Here is a tiny trained network, its code and every weight. The questions are about switching its units off for an input and a class, where a switched-off unit gives its printed mean instead of its output.

import numpy as np


def w(rows, s, z=0):
    codes = np.array(rows[::2]) - 128.0
    scale = np.full(codes.shape[1], s)
    scale[-1] = z or s
    return codes * scale


def f(y):
    return y / 2 * (1 + np.tanh(0.7978845608 * (y + 0.044715 * y**3)))


def log_softmax(a):
    a = a - a.max(-1, keepdims=True)
    return a - np.log(np.exp(a).sum(-1, keepdims=True))


def net(x, mask):
    res = np.array(x, float).reshape(1, 3) / 4 @ E
    y = f(res @ A[0][:, :-1].T + A[0][:, -1])
    res = res + np.where(mask, y, B[0][:, -1]) @ B[0][:, :-1]
    return log_softmax(res[-1] @ U[:, :-1].T + U[:, -1])


A, B = {}, {}
E = w([
[246,177,107,135,72],'x0',
[182,101,158,175,138],'x1',
[40,106,2,196,72],'x2',
],0.0087)
A[0] = w([
[137,136,178,48,139,203],'n0',
[4,115,113,165,162,252],'n1',
[186,94,170,41,116,69],'n2',
[114,25,50,151,85,232],'n3',
[224,29,115,202,113,185],'n4',
[96,174,67,223,76,49],'n5',
[164,146,131,138,51,84],'n6',
[140,151,171,57,124,169],'n7',
[225,252,32,155,61,172],'n8',
[175,120,142,97,192,61],'n9',
[175,158,116,141,117,7],'n10',
[238,121,148,120,74,189],'n11',
[110,91,83,199,64,90],'n12',
[187,158,206,44,127,173],'n13',
[154,111,190,192,179,252],'n14',
[55,255,93,130,76,37],'n15',
],0.0092,0.0029)
B[0] = w([
[186,253,73,130,189,199],'n0',
[101,190,168,48,131,252],'n1',
[40,205,46,212,171,187],'n2',
[105,242,122,118,183,220],'n3',
[123,192,81,67,74,196],'n4',
[102,196,29,146,181,195],'n5',
[7,103,220,125,128,156],'n6',
[107,125,102,97,178,183],'n7',
[81,184,254,66,197,254],'n8',
[122,172,49,167,154,162],'n9',
[42,72,139,117,169,139],'n10',
[53,156,122,68,163,230],'n11',
[133,163,66,131,253,189],'n12',
[80,181,56,117,187,244],'n13',
[126,206,82,54,159,193],'n14',
[184,165,68,121,174,165],'n15',
],0.0064,0.0081)
U = w([
[124,174,90,129,255,116],'0',
[40,148,209,36,199,227],'1',
[141,174,95,3,156,252],'2',
[159,149,126,116,169,146],'3',
[163,80,196,168,124,4],'4',
[138,7,164,87,75,4],'5',
[197,106,132,174,38,4],'6',
[233,56,152,154,80,4],'7',
],0.0079,0.0029)

Each question gives the input, the list of numbers given to net, and the class t.
The units are the neurons (one row each of A and B). Each row of codes is followed by its name. A weight is (code - 128) times the scale printed after its matrix; where a second scale follows, it is the last column's (A, B and U).
mask holds one flag per neuron, in row order. A switched-off neuron (its flag False) gives its mean, the last column of its row in B, instead of its output. The means were averaged over made-up inputs and are rounded, as every weight is.
A unit's drop is (log p(t) with every unit on - log p(t) with that unit switched off) / (log p(t) with every unit on - log p(t) with every unit switched off).
The circuit of an input: a set's keep is (log p(t) with only the set's units on - log p(t) with every unit switched off) / (log p(t) with every unit on - log p(t) with every unit switched off). Starting from the 12 units with the biggest drops (on a tie, the unit counted first), units are removed one at a time, each time the one whose removal leaves the highest keep (on an exact tie, the one counted first), for as long as the keep stays at least 0.8.
units of the circuit, in order: the units of the circuit, biggest drop first
most important unit: the unit with the biggest drop
top k neurons: the k neurons with the biggest drops, biggest first
drop of u: that unit's drop, to one decimal
input [-5,-6,-6], class 0: most important unit => n0
input [7,2,-6], class 1: top 3 neurons => (n8; n11; n6)
input [8,8,2], class 1: units of the circuit, in order => (n8; n6)
input [-1,-3,0], class 3: top 2 neurons => (n8; n11)
input [8,4,2], class 1: top 2 neurons => (n8; n6)
input [5,-3,4], class 1: top 3 neurons => (n8; n0; n6)
input [8,6,-7], class 1: top 4 neurons => (n8; n11; n6; n10)
input [-3,8,2], class 2: top 2 neurons => (n4; n8)
input [6,1,-8], class 0: top 4 neurons => (n2; n13; n0; n9)
input [0,-3,-5], class 0: drop of n1 => 0.2
input [-5,7,3], class 2: drop of n14 => 0.1
input [7,-6,-5], class 1: drop of n15 => 0.1
